Here is a tiny trained network, its code and every weight. The questions are about switching its units off for an input and a target symbol, where a switched-off unit gives its printed mean instead of its output.

import numpy as np


def w(rows, s, z=0):
    codes = np.array(rows[::2]) - 128.0
    scale = np.full(codes.shape[1], s)
    scale[-1] = z or s
    return codes * scale


def norm(h):
    return h / np.sqrt((h * h).mean(-1, keepdims=True) + 1e-5)


def f(y):
    return np.maximum(y, 0)


def softmax(a):
    e = np.exp(a - a.max(-1, keepdims=True))
    return e / e.sum(-1, keepdims=True)


def log_softmax(a):
    a = a - a.max(-1, keepdims=True)
    return a - np.log(np.exp(a).sum(-1, keepdims=True))


def net(x, mask):
    ids = ['βζθλξπτφω'.index(c) for c in x.split()]
    T = len(ids)
    res = E[ids] + P[:T]
    u = 0
    for l in range(2):
        r = norm(res)
        for j in range(3):
            rows = slice(3 * j, 3 * j + 3)
            q, k, v = (r @ M[l][rows].T for M in (Q, K, V))
            z = softmax(np.where(np.tri(T) > 0, q @ k.T / 3**0.5, -1e9)) @ v
            o = O[l][rows]
            res = res + np.where(mask[u + j], z, o[:, -1]) @ o[:, :-1]
        u += 3
        y = f(norm(res) @ A[l][:, :-1].T + A[l][:, -1])
        res = res + np.where(mask[u : u + 4], y, B[l][:, -1]) @ B[l][:, :-1]
        u += 4
    return log_softmax(norm(res)[-1] @ U[:, :-1].T + U[:, -1])


Q, K, V, O, A, B = {}, {}, {}, {}, {}, {}
E = w([
[169,76,133,109,136,108,194,25,29,164,198,234],'β',
[153,120,227,15,116,110,236,160,164,131,78,59],'ζ',
[97,61,160,210,132,44,102,193,56,163,41,99],'θ',
[122,151,59,193,33,128,165,97,185,98,99,128],'λ',
[86,12,69,151,157,135,111,66,217,245,162,30],'ξ',
[34,179,184,143,117,91,76,54,82,93,168,43],'π',
[77,150,163,94,254,99,45,147,196,130,104,213],'τ',
[170,79,194,226,106,205,43,205,175,159,228,126],'φ',
[85,47,75,119,143,220,23,120,145,55,103,109],'ω',
],0.00053)
P = w([
[186,130,119,165,178,160,158,95,97,72,120,90],'0',
[182,49,146,107,88,51,75,120,223,142,137,137],'1',
[1,75,209,156,111,209,193,84,133,163,139,142],'2',
[125,188,84,120,136,138,124,174,96,122,158,119],'3',
[165,99,146,123,85,70,72,122,192,143,108,164],'4',
[26,104,196,199,124,212,158,117,106,215,132,138],'5',
],0.00092)
Q[0] = w([
[67,102,170,138,150,209,191,152,118,167,160,120],'0.h1',
[243,153,84,85,156,79,124,149,131,88,140,109],'0.h1',
[53,106,117,244,141,169,74,105,118,198,162,186],'0.h1',
[168,147,84,155,136,129,124,147,129,75,111,120],'0.h2',
[176,144,82,120,126,70,93,134,118,96,137,143],'0.h2',
[228,124,91,99,143,51,90,119,161,51,96,97],'0.h2',
[8,99,215,219,120,170,114,129,173,172,46,106],'0.h3',
[2,127,148,157,159,222,163,106,134,132,121,101],'0.h3',
[58,101,143,139,128,199,170,85,101,153,151,151],'0.h3',
],0.0043)
K[0] = w([
[193,162,73,104,215,222,200,219,75,115,199,27],'0.h1',
[95,37,218,135,124,112,163,43,174,154,79,166],'0.h1',
[78,182,3,129,155,127,97,182,39,164,228,179],'0.h1',
[188,137,71,139,115,105,158,117,127,37,102,101],'0.h2',
[167,101,130,120,131,86,96,90,174,32,90,103],'0.h2',
[203,66,68,42,129,41,107,105,124,32,142,131],'0.h2',
[108,218,69,114,151,105,83,254,116,146,131,123],'0.h3',
[95,195,21,95,212,165,159,201,75,112,178,88],'0.h3',
[188,151,24,130,174,149,165,136,37,106,173,115],'0.h3',
],0.0033)
V[0] = w([
[133,121,29,230,110,143,57,87,94,108,133,172],'0.h1',
[126,121,137,198,132,58,88,136,183,248,179,124],'0.h1',
[165,140,213,170,86,166,96,178,98,103,202,139],'0.h1',
[95,126,108,232,96,135,63,105,136,88,174,146],'0.h2',
[145,144,170,192,184,115,90,168,147,130,75,47],'0.h2',
[133,127,80,159,28,125,134,155,122,139,108,59],'0.h2',
[119,101,105,153,109,188,96,149,185,91,145,22],'0.h3',
[155,169,74,99,88,156,184,65,185,109,218,125],'0.h3',
[148,146,110,175,68,85,216,148,110,129,71,58],'0.h3',
],0.0017)
O[0] = w([
[147,129,66,246,143,89,91,140,113,13,238,114,153],'0.h1',
[27,96,114,119,69,120,204,109,142,29,75,86,67],'0.h1',
[132,145,182,57,184,30,102,43,109,117,159,36,139],'0.h1',
[165,111,170,21,161,126,226,125,132,198,62,121,145],'0.h2',
[158,173,92,109,159,187,200,77,73,107,200,193,67],'0.h2',
[73,138,147,63,181,106,130,123,153,163,206,212,21],'0.h2',
[201,201,147,199,51,187,108,84,77,140,142,72,173],'0.h3',
[181,225,113,145,158,105,204,25,165,88,87,224,255],'0.h3',
[222,85,117,180,175,103,237,160,53,105,53,49,130],'0.h3',
],0.0014,0.00065)
A[0] = w([
[154,132,80,126,141,8,140,128,149,88,122,174,105],'0.n1',
[178,211,130,168,122,158,162,156,115,118,99,31,111],'0.n2',
[100,154,72,101,95,111,55,181,184,95,106,96,154],'0.n3',
[90,89,146,186,149,78,162,130,95,173,142,133,12],'0.n4',
],0.0018,0.0011)
B[0] = w([
[27,46,162,113,20,156,59,192,128,152,104,128,253],'0.n1',
[95,47,17,95,176,99,23,138,150,98,144,240,246],'0.n2',
[203,196,113,150,226,186,254,96,92,73,120,74,254],'0.n3',
[121,218,76,36,177,205,117,206,185,74,134,68,198],'0.n4',
],0.0013,0.00088)
Q[1] = w([
[195,94,126,131,94,97,67,112,91,167,142,162],'1.h1',
[228,121,77,110,79,84,115,117,137,112,114,75],'1.h1',
[254,104,113,145,88,116,94,82,162,128,95,79],'1.h1',
[52,81,129,91,135,91,63,183,130,89,148,194],'1.h2',
[73,70,137,121,135,92,36,166,140,106,128,195],'1.h2',
[101,164,123,79,152,116,129,166,143,90,126,128],'1.h2',
[192,112,66,110,130,59,158,119,76,81,148,158],'1.h3',
[103,137,140,137,138,152,113,154,219,111,122,109],'1.h3',
[136,139,97,123,150,121,107,153,205,100,126,113],'1.h3',
],0.0039)
K[1] = w([
[101,37,187,180,69,101,68,100,129,220,169,182],'1.h1',
[124,44,186,128,81,133,142,107,254,123,41,93],'1.h1',
[176,52,194,209,94,171,101,53,228,132,69,82],'1.h1',
[75,156,145,109,119,130,61,179,151,144,107,103],'1.h2',
[56,122,163,111,103,118,28,180,160,162,103,118],'1.h2',
[99,177,111,82,152,88,107,185,133,70,117,123],'1.h2',
[186,83,76,143,135,93,181,53,116,110,141,145],'1.h3',
[96,100,202,126,70,122,56,179,192,162,110,142],'1.h3',
[131,60,156,106,86,84,104,115,183,155,101,169],'1.h3',
],0.0036)
V[1] = w([
[118,172,83,80,188,160,90,173,250,55,64,72],'1.h1',
[68,147,45,131,115,99,107,61,27,214,142,88],'1.h1',
[191,52,198,157,14,109,191,137,125,180,153,139],'1.h1',
[78,132,41,186,159,96,94,115,113,186,53,136],'1.h2',
[142,144,26,46,100,65,176,149,73,144,205,177],'1.h2',
[146,128,17,77,163,128,132,165,22,105,192,114],'1.h2',
[190,85,96,67,49,73,26,152,248,82,142,101],'1.h3',
[180,160,56,61,110,108,117,139,176,81,199,130],'1.h3',
[111,75,210,128,74,126,160,62,103,208,182,177],'1.h3',
],0.0011)
O[1] = w([
[149,37,158,175,96,101,133,82,50,140,149,181,4],'1.h1',
[161,108,136,140,139,88,168,162,250,104,105,100,47],'1.h1',
[70,211,176,140,172,196,122,161,88,130,114,143,189],'1.h1',
[154,112,205,73,109,148,187,114,129,101,156,122,81],'1.h2',
[155,57,183,157,96,164,50,94,109,129,113,112,4],'1.h2',
[153,108,187,206,150,119,123,91,111,123,61,174,105],'1.h2',
[109,212,147,153,168,171,174,168,39,174,146,149,195],'1.h3',
[104,137,156,173,195,165,103,171,121,118,106,104,113],'1.h3',
[173,98,96,154,91,130,128,99,50,173,151,160,240],'1.h3',
],0.0014,0.00036)
A[1] = w([
[108,107,140,103,130,93,175,135,161,130,80,121,126],'1.n1',
[246,126,56,171,252,132,164,87,50,37,135,134,168],'1.n2',
[128,60,148,158,133,157,170,79,162,177,153,101,3],'1.n3',
[85,188,80,83,210,143,161,164,187,112,145,159,48],'1.n4',
],0.0025,0.00036)
B[1] = w([
[151,153,109,161,183,181,121,106,88,161,166,125,161],'1.n1',
[236,37,29,103,166,139,168,10,5,126,200,144,254],'1.n2',
[180,175,105,98,127,47,90,174,148,79,81,154,172],'1.n3',
[59,207,78,62,203,191,182,207,116,42,177,170,180],'1.n4',
],0.0019,0.0037)
U = w([
[216,46,64,135,174,149,161,31,54,105,190,138,255],'β',
[60,213,87,70,231,178,189,194,154,58,177,172,135],'ζ',
[39,31,116,56,56,88,45,145,150,173,165,220,142],'θ',
[101,39,140,174,145,121,132,254,90,106,94,4,96],'λ',
[175,151,219,54,156,182,180,107,120,251,22,120,136],'ξ',
[58,178,198,108,130,59,119,14,120,79,161,15,96],'π',
[165,204,175,238,127,201,22,155,145,190,229,136,38],'τ',
[98,151,119,233,14,190,222,99,158,54,51,151,101],'φ',
[224,183,88,117,130,5,79,165,221,89,60,133,80],'ω',
],0.0032,0.00066)

Each question gives the input, a string of symbols that net reads in full, and the target symbol t.
The units are the heads (3 rows each of Q, K, V and O) and the neurons (one row each of A and B). Each row of codes is followed by its name. A weight is (code - 128) times the scale printed after its matrix; where a second scale follows, it is the last column's (O, A, B and U).
mask holds one flag per unit, layer by layer, with each layer's heads first. A switched-off unit (its flag False) gives its mean, the last column of its rows in O or B, instead of its output. The means were averaged over made-up inputs and are rounded, as every weight is.
A unit's drop is (log p(t) with every unit on - log p(t) with that unit switched off) / (log p(t) with every unit on - log p(t) with every unit switched off).
The circuit of an input: a set's keep is (log p(t) with only the set's units on - log p(t) with every unit switched off) / (log p(t) with every unit on - log p(t) with every unit switched off). Starting from the 12 units with the biggest drops (on a tie, the unit counted first), units are removed one at a time, each time the one whose removal leaves the highest keep (on an exact tie, the one counted first), for as long as the keep stays at least 0.8.
circuit, biggest first: the units of the circuit, biggest drop first
top k neurons: the k neurons with the biggest drops, biggest first
k most important neurons of layer l: the k neurons of layer l with the biggest drops, biggest first
which heads matter: for each layer, one digit per head in row order, 1 if its drop is at least 0.15 and else 0, layers parted by /
drop of u: that unit's drop, to one decimal
input λ ω ζ θ ζ ξ, target λ: circuit, biggest first	(0.h3 1.n2)
input ζ β ζ, target ξ: circuit, biggest first	(0.h1 1.n2)
input β β β ξ ω ξ, target φ: circuit, biggest first	(0.h1 1.n2 0.h3)
input ω β β, target τ: circuit, biggest first	(0.h1 1.n2 0.h3 0.h2)
input ξ β ξ, target φ: top 3 neurons	(1.n2 1.n3 1.n4)
input β β ζ ω ζ τ, target τ: circuit, biggest first	(0.h3 1.n2 0.h1)
input β β β ζ β β, target ξ: circuit, biggest first	(0.h1 1.n2)
input λ β ζ λ ξ, target ω: circuit, biggest first	(1.n3 1.n2)
input π ζ β β λ ξ, target ζ: which heads matter	001 / 000
input φ ζ ζ ζ θ, target λ: circuit, biggest first	(1.n2 0.h3)
input ω β τ, target τ: circuit, biggest first	(0.h1 0.h3 1.n2)
input φ ζ τ, target π: circuit, biggest first	(0.h1 1.n2 0.h3 1.n4)
input π τ λ, target ω: top 2 neurons	(1.n3 1.n2)
input ω ξ β, target τ: circuit, biggest first	(0.h1 0.h3 1.n2 0.h2)
input τ π ξ ω β λ, target τ: circuit, biggest first	(0.h3 0.h1 1.n2)
input τ β ζ β β, target θ: which heads matter	001 / 000
input ω ω λ λ φ, target τ: which heads matter	000 / 000
input β β ζ, target ζ: top 2 neurons	(1.n2 1.n4)
input τ ξ λ π π β, target ω: which heads matter	000 / 100
input β β β, target ζ: top 2 neurons	(0.n4 1.n2)
input β ω β β ξ λ, target ζ: 2 most important neurons of layer 1	(1.n4 1.n2)
input β β ζ ω β ξ, target τ: which heads matter	101 / 000
input φ τ λ ζ λ, target φ: 2 most important neurons of layer 0	(0.n1 0.n3)
input β λ ζ, target ζ: most important neuron of layer 1	(1.n2)
input ζ π θ β λ λ, target ζ: top neuron	(1.n4)
input ζ ω ζ β τ, target ζ: 2 most important neurons of layer 1	(1.n4 1.n2)
input θ τ ξ, target λ: 3 most important neurons of layer 1	(1.n2 1.n3 1.n4)
input λ β β β τ φ, target ζ: 2 most important neurons of layer 1	(1.n4 1.n2)
input τ ξ ζ, target θ: top neuron	(1.n2)
input ξ φ ζ, target φ: drop of 1.h3	0.0
